Below is a small trained network, with its code and all its weights. Each question gives an input and a class and asks what happens when units are switched off, that is, made to give their printed mean instead of their output.

import numpy as np


def w(rows, s, z=0):
    codes = np.array(rows[::2]) - 128.0
    scale = np.full(codes.shape[1], s)
    scale[-1] = z or s
    return codes * scale


def f(y):
    return y / 2 * (1 + np.tanh(0.7978845608 * (y + 0.044715 * y**3)))


def log_softmax(a):
    a = a - a.max(-1, keepdims=True)
    return a - np.log(np.exp(a).sum(-1, keepdims=True))


def net(x, mask):
    res = np.array(x, float).reshape(1, 5) / 4 @ E
    y = f(res @ A[0][:, :-1].T + A[0][:, -1])
    res = res + np.where(mask, y, B[0][:, -1]) @ B[0][:, :-1]
    return log_softmax(res[-1] @ U[:, :-1].T + U[:, -1])


A, B = {}, {}
E = w([
[129,225,23,128,135,255,164,62],'x0',
[85,193,229,120,113,131,121,13],'x1',
[127,128,130,128,127,126,127,127],'x2',
[164,137,123,231,40,163,6,125],'x3',
[221,154,198,213,222,162,161,161],'x4',
],0.0051)
A[0] = w([
[120,200,17,120,137,237,140,62,61],'n1',
[126,146,86,143,130,184,158,97,93],'n2',
[65,110,63,61,46,108,111,96,64],'n3',
[102,67,198,116,100,37,88,164,51],'n4',
[74,114,75,55,53,108,99,105,69],'n5',
[138,129,119,186,85,134,71,127,106],'n6',
[118,150,124,60,172,95,209,122,117],'n7',
[119,114,124,43,183,121,200,120,116],'n8',
[199,152,188,197,201,183,166,145,60],'n9',
[133,92,167,124,134,70,104,133,68],'n10',
[83,188,240,91,108,141,119,5,1],'n11',
[161,152,107,197,45,157,17,113,136],'n12',
[109,137,122,74,177,101,198,122,115],'n13',
[156,84,12,116,141,134,128,228,8],'n14',
],0.011,0.0022)
B[0] = w([
[163,131,217,70,103,51,160,162,254],'n1',
[148,108,172,107,144,82,121,171,167],'n2',
[150,196,111,148,214,159,121,118,217],'n3',
[159,142,201,77,115,72,163,148,230],'n4',
[147,179,128,162,214,138,117,109,208],'n5',
[96,111,139,121,109,177,134,115,170],'n6',
[97,104,152,140,99,191,112,125,207],'n7',
[99,94,147,139,102,196,108,123,211],'n8',
[136,212,98,137,221,133,109,95,203],'n9',
[142,135,147,78,118,107,149,145,174],'n10',
[134,83,2,163,86,68,141,153,238],'n11',
[73,81,155,134,91,219,113,114,225],'n12',
[109,108,148,130,94,180,102,107,196],'n13',
[124,94,23,157,75,60,135,115,212],'n14',
],0.021,0.0075)
U = w([
[159,142,233,48,110,67,164,177,210],'0',
[37,87,175,148,81,240,84,97,79],'1',
[143,240,108,175,253,139,102,88,1],'2',
[121,85,2,182,66,60,138,141,205],'3',
],0.0072,0.00093)

Each question gives the input, the list of numbers given to net, and the class t.
The units are the neurons (one row each of A and B). Each row of codes is followed by its name. A weight is (code - 128) times the scale printed after its matrix; where a second scale follows, it is the last column's (A, B and U).
mask holds one flag per neuron, in row order. A switched-off neuron (its flag False) gives its mean, the last column of its row in B, instead of its output. The means were averaged over made-up inputs and are rounded, as every weight is.
A unit's drop is (log p(t) with every unit on - log p(t) with that unit switched off) / (log p(t) with every unit on - log p(t) with every unit switched off).
The circuit of an input: a set's keep is (log p(t) with only the set's units on - log p(t) with every unit switched off) / (log p(t) with every unit on - log p(t) with every unit switched off). Starting from the 12 units with the biggest drops (on a tie, the unit counted first), units are removed one at a time, each time the one whose removal leaves the highest keep (on an exact tie, the one counted first), for as long as the keep stays at least 0.8.
units of the circuit, in order: the units of the circuit, biggest drop first
top k neurons: the k neurons with the biggest drops, biggest first
drop when u is switched off: that unit's drop, to one decimal
input [6,-1,-3,-1,3], class 0: units of the circuit, in order	(n1)
input [7,-7,-4,-2,-3], class 0: top 2 neurons	(n1, n11)
input [8,-7,-5,8,-3], class 0: top 2 neurons	(n1, n2)
input [-2,1,6,-6,-6], class 1: top 4 neurons	(n8, n7, n13, n9)
input [2,5,-7,4,4], class 3: top 3 neurons	(n11, n3, n5)
input [8,7,6,-7,5], class 0: top 4 neurons	(n1, n2, n14, n12)
input [3,-4,-3,6,6], class 1: top 3 neurons	(n12, n3, n5)
input [-6,0,3,3,8], class 2: top 2 neurons	(n9, n1)
input [-2,8,3,2,-8], class 2: top 3 neurons	(n3, n5, n14)
input [0,0,-3,0,2], class 2: units of the circuit, in order	(n1, n12)
input [8,6,6,1,-7], class 0: top 2 neurons	(n1, n2)
input [7,8,4,-7,-8], class 2: top 3 neurons	(n3, n5, n14)
input [6,-6,3,7,5], class 1: top 2 neurons	(n12, n4)
input [-6,-7,-5,-6,6], class 3: units of the circuit, in order	(n14)
input [1,-4,-1,8,8], class 1: top 2 neurons	(n12, n6)
input [4,8,-5,2,7], class 3: drop when n11 is switched off	3.4
input [-3,6,-2,-6,-3], class 1: drop when n12 is switched off	-0.2
input [-2,6,4,0,-5], class 3: drop when n11 is switched off	4.0
